Here is a tiny trained network, its code and every weight. The questions are about switching its units off for an input and a target symbol, where a switched-off unit gives its printed mean instead of its output.

import numpy as np


def w(rows, s, z=0):
    codes = np.array(rows[::2]) - 128.0
    scale = np.full(codes.shape[1], s)
    scale[-1] = z or s
    return codes * scale


def f(y):
    return np.maximum(y, 0)


def softmax(a):
    e = np.exp(a - a.max(-1, keepdims=True))
    return e / e.sum(-1, keepdims=True)


def log_softmax(a):
    a = a - a.max(-1, keepdims=True)
    return a - np.log(np.exp(a).sum(-1, keepdims=True))


def net(x, mask):
    ids = ['ΘΛΠΣΦβγδεζημξτω'.index(c) for c in x.split()]
    T = len(ids)
    res = E[ids] + P[:T]
    u = 0
    for l in range(2):
        r = res
        for j in range(2):
            rows = slice(3 * j, 3 * j + 3)
            q, k, v = (r @ M[l][rows].T for M in (Q, K, V))
            z = softmax(np.where(np.tri(T) > 0, q @ k.T / 3**0.5, -1e9)) @ v
            o = O[l][rows]
            res = res + np.where(mask[u + j], z, o[:, -1]) @ o[:, :-1]
        u += 2
        y = f(res @ A[l][:, :-1].T + A[l][:, -1])
        res = res + np.where(mask[u : u + 4], y, B[l][:, -1]) @ B[l][:, :-1]
        u += 4
    return log_softmax(res[-1] @ U[:, :-1].T + U[:, -1])


Q, K, V, O, A, B = {}, {}, {}, {}, {}, {}
E = w([
[143,64,75,143,76,79,135,163,213,187,143],'Θ',
[76,167,51,152,93,159,95,129,154,6,90],'Λ',
[93,181,83,157,70,105,106,171,149,118,156],'Π',
[129,119,100,173,120,135,188,129,49,62,103],'Σ',
[98,83,60,191,135,90,183,101,82,139,52],'Φ',
[90,149,138,191,156,41,145,165,172,138,132],'β',
[128,176,74,106,151,188,133,111,169,65,144],'γ',
[176,137,97,96,93,110,175,195,209,161,146],'δ',
[74,172,122,163,235,139,146,74,136,148,151],'ε',
[159,138,74,121,167,62,157,83,126,71,109],'ζ',
[94,172,114,142,192,178,125,157,252,179,164],'η',
[128,95,35,123,92,151,128,128,185,192,109],'μ',
[160,174,118,166,180,71,162,188,121,75,125],'ξ',
[129,87,123,184,161,226,239,229,158,152,77],'τ',
[93,180,59,195,192,150,129,203,111,111,103],'ω',
],0.017)
P = w([
[87,138,134,64,160,114,78,127,117,105,94],'0',
[35,153,63,57,147,87,113,161,87,167,194],'1',
[156,135,142,133,252,77,10,193,174,116,30],'2',
[78,162,65,145,128,107,193,123,133,153,192],'3',
[178,130,43,129,162,136,34,217,188,86,47],'4',
[127,182,40,209,88,110,250,105,151,164,185],'5',
[252,85,29,171,142,124,111,213,203,108,37],'6',
],0.011)
Q[0] = w([
[185,108,28,122,207,148,143,148,143,102,53],'L0H0',
[91,77,231,147,102,156,102,96,126,146,205],'L0H0',
[120,159,147,157,146,124,71,152,95,156,109],'L0H0',
[151,159,136,138,129,157,73,85,130,86,160],'L0H1',
[112,160,173,88,25,111,128,42,58,176,255],'L0H1',
[103,109,91,128,174,98,169,165,145,149,73],'L0H1',
],0.0083)
K[0] = w([
[176,179,23,189,147,131,189,91,115,118,195],'L0H0',
[118,124,181,61,181,141,58,131,88,131,111],'L0H0',
[102,146,126,108,161,106,140,137,161,117,156],'L0H0',
[127,132,110,84,135,160,106,145,133,91,161],'L0H1',
[86,79,255,30,137,140,54,152,100,117,40],'L0H1',
[93,138,98,161,152,110,170,143,134,80,150],'L0H1',
],0.0091)
V[0] = w([
[128,109,148,128,158,112,129,88,130,138,135],'L0H0',
[150,141,118,121,115,154,151,115,92,143,146],'L0H0',
[176,128,142,110,173,114,153,116,167,147,161],'L0H0',
[127,132,113,79,60,134,157,131,164,91,164],'L0H1',
[94,195,131,96,174,155,150,95,9,79,165],'L0H1',
[160,184,61,117,182,143,134,88,184,91,66],'L0H1',
],0.011)
O[0] = w([
[224,170,76,170,36,90,133,79,100,157,67,55],'L0H0',
[73,184,81,178,42,255,97,128,185,83,208,142],'L0H0',
[214,199,131,121,40,125,113,132,190,99,111,116],'L0H0',
[48,196,121,167,33,154,82,187,34,45,131,135],'L0H1',
[187,53,144,164,59,167,102,108,131,75,227,135],'L0H1',
[182,117,72,199,149,120,54,189,143,123,98,253],'L0H1',
],0.0077,0.0064)
A[0] = w([
[78,176,52,138,181,78,247,125,171,82,224,249],'L0N0',
[162,176,122,149,128,169,122,255,98,192,185,126],'L0N1',
[67,99,191,74,159,206,177,170,136,235,161,176],'L0N2',
[158,22,147,93,72,97,59,200,247,126,57,153],'L0N3',
],0.0046,0.0017)
B[0] = w([
[79,70,110,138,52,89,125,185,157,148,144,254],'L0N0',
[172,111,193,59,133,132,106,68,118,72,155,231],'L0N1',
[167,77,116,63,106,145,117,169,63,80,127,199],'L0N2',
[129,202,76,136,206,150,78,118,58,2,117,224],'L0N3',
],0.0081)
Q[1] = w([
[153,141,178,44,47,140,84,171,213,110,45],'L1H0',
[157,146,180,152,142,195,149,164,103,185,90],'L1H0',
[143,173,42,159,254,143,33,191,171,60,49],'L1H0',
[145,145,126,119,92,158,142,48,111,209,138],'L1H1',
[83,134,124,208,231,139,78,194,154,28,100],'L1H1',
[98,106,226,172,192,121,83,138,71,216,187],'L1H1',
],0.0065)
K[1] = w([
[196,145,158,48,103,126,133,197,242,64,96],'L1H0',
[70,19,171,99,164,159,39,186,71,152,121],'L1H0',
[94,143,2,189,102,120,233,223,248,119,188],'L1H0',
[153,81,146,104,157,88,49,65,11,161,66],'L1H1',
[107,97,19,154,101,99,190,189,184,142,158],'L1H1',
[121,126,77,63,101,100,79,123,92,129,174],'L1H1',
],0.0064)
V[1] = w([
[64,105,124,146,123,193,85,116,183,121,59],'L1H0',
[150,102,205,66,156,235,166,173,106,105,83],'L1H0',
[94,88,216,167,132,47,80,133,143,140,125],'L1H0',
[192,139,89,59,11,42,172,109,53,55,53],'L1H1',
[162,167,109,2,127,125,51,71,145,137,168],'L1H1',
[132,58,33,138,92,153,93,70,62,227,96],'L1H1',
],0.0065)
O[1] = w([
[125,136,231,115,132,163,37,100,115,175,109,143],'L1H0',
[144,145,136,219,148,178,158,111,176,88,100,87],'L1H0',
[203,115,112,61,98,78,181,83,90,106,108,99],'L1H0',
[112,112,111,128,62,61,113,144,116,7,101,91],'L1H1',
[155,138,96,130,90,164,127,193,93,125,120,2],'L1H1',
[116,96,96,118,68,193,109,115,172,176,48,106],'L1H1',
],0.011,0.0085)
A[1] = w([
[151,186,105,26,76,71,169,176,99,198,88,26],'L1N0',
[113,103,126,114,177,132,26,125,154,87,175,166],'L1N1',
[30,48,89,57,119,114,129,152,42,153,204,250],'L1N2',
[255,93,124,202,44,116,44,137,184,137,100,157],'L1N3',
],0.0062,0.0016)
B[1] = w([
[54,113,153,170,104,248,138,64,116,124,137,180],'L1N0',
[115,76,130,152,99,159,179,107,92,131,115,246],'L1N1',
[193,184,225,128,164,68,139,185,180,123,157,250],'L1N2',
[198,158,218,124,74,117,188,99,129,129,121,155],'L1N3',
],0.011,0.013)
U = w([
[149,174,173,77,134,107,68,196,253,137,167,193],'Θ',
[38,1,154,154,37,145,177,105,172,150,210,197],'Λ',
[130,202,172,215,139,149,160,90,218,114,105,72],'Π',
[90,64,180,131,166,106,41,136,110,137,130,3],'Σ',
[118,71,75,140,173,126,113,126,110,170,178,109],'Φ',
[121,160,166,202,81,172,120,123,64,160,168,130],'β',
[195,190,163,143,117,152,120,86,184,159,123,101],'γ',
[74,160,108,126,129,116,115,189,125,107,139,63],'δ',
[177,225,125,146,179,122,75,160,126,167,113,118],'ε',
[64,164,188,112,86,150,128,120,145,128,97,102],'ζ',
[135,71,149,77,123,107,61,116,241,141,67,153],'η',
[157,145,148,130,85,110,109,150,186,103,85,114],'μ',
[92,117,123,116,109,129,52,186,165,168,86,174],'ξ',
[104,158,158,65,174,127,152,44,117,108,141,148],'τ',
[116,89,71,132,167,93,108,151,137,105,169,68],'ω',
],0.0057,0.0048)

Each question gives the input, a string of symbols that net reads in full, and the target symbol t.
The units are the heads (3 rows each of Q, K, V and O) and the neurons (one row each of A and B). Each row of codes is followed by its name. A weight is (code - 128) times the scale printed after its matrix; where a second scale follows, it is the last column's (O, A, B and U).
mask holds one flag per unit, layer by layer, with each layer's heads first. A switched-off unit (its flag False) gives its mean, the last column of its rows in O or B, instead of its output. The means were averaged over made-up inputs and are rounded, as every weight is.
A unit's drop is (log p(t) with every unit on - log p(t) with that unit switched off) / (log p(t) with every unit on - log p(t) with every unit switched off).
The circuit of an input: a set's keep is (log p(t) with only the set's units on - log p(t) with every unit switched off) / (log p(t) with every unit on - log p(t) with every unit switched off). Starting from all 12 units, units are removed one at a time, each time the one whose removal leaves the highest keep (on an exact tie, the one counted first), for as long as the keep stays at least 0.8.
units of the circuit, in order: the units of the circuit, biggest drop first
unit that matters most: the unit with the biggest drop
top k neurons: the k neurons with the biggest drops, biggest first
top k neurons in layer l: the k neurons of layer l with the biggest drops, biggest first
which heads matter: for each layer, one digit per head in row order, 1 if its drop is at least 0.15 and else 0, layers parted by /
input δ τ τ ζ τ, target μ: top 2 neurons in layer 0	L0N2; L0N1
input ζ τ Π, target Π: top 3 neurons in layer 0	L0N0; L0N2; L0N3
input η Σ Φ τ Θ, target Π: which heads matter	00 / 10
input ζ Θ η ε τ, target γ: unit that matters most	L0H0
input τ Σ β Σ Λ τ β, target Π: which heads matter	00 / 10
input β Λ η τ, target Θ: which heads matter	01 / 00
input ζ Θ τ τ ζ Π, target Θ: units of the circuit, in order	L1N2; L1H0
input γ ζ γ Π, target Θ: units of the circuit, in order	L1H0; L1N2
input ε γ τ, target β: which heads matter	01 / 01
input γ τ Φ β, target Θ: top 2 neurons in layer 0	L0N0; L0N1
input τ η τ Σ γ, target Λ: which heads matter	01 / 00
input δ Θ β ζ Σ, target μ: which heads matter	11 / 01
input β ε ω γ, target Θ: units of the circuit, in order	L1H0; L0N0; L1N2
input Σ β μ, target τ: top neuron in layer 1	L1N0
input τ β ζ Θ τ, target ζ: units of the circuit, in order	L0H1; L1N0; L1H0
input β τ Σ Σ μ τ Φ, target Π: which heads matter	10 / 10
input β τ τ Σ, target Θ: top 4 neurons	L1N2; L1N1; L0N0; L0N1
input τ τ β δ β, target δ: which heads matter	01 / 01
input τ β Σ, target τ: units of the circuit, in order	L1H0; L0N0; L0H1
input τ δ β β τ ε, target Θ: top 3 neurons	L1N2; L1N1; L0N0
input γ ζ β, target μ: unit that matters most	L1H1
input Λ β μ β γ, target τ: units of the circuit, in order	L1H0; L0N0; L1N0; L0H0
input Σ τ η, target Π: which heads matter	00 / 10
input Φ τ Λ τ δ ζ, target Θ: units of the circuit, in order	L1N2; L1H0; L0N0
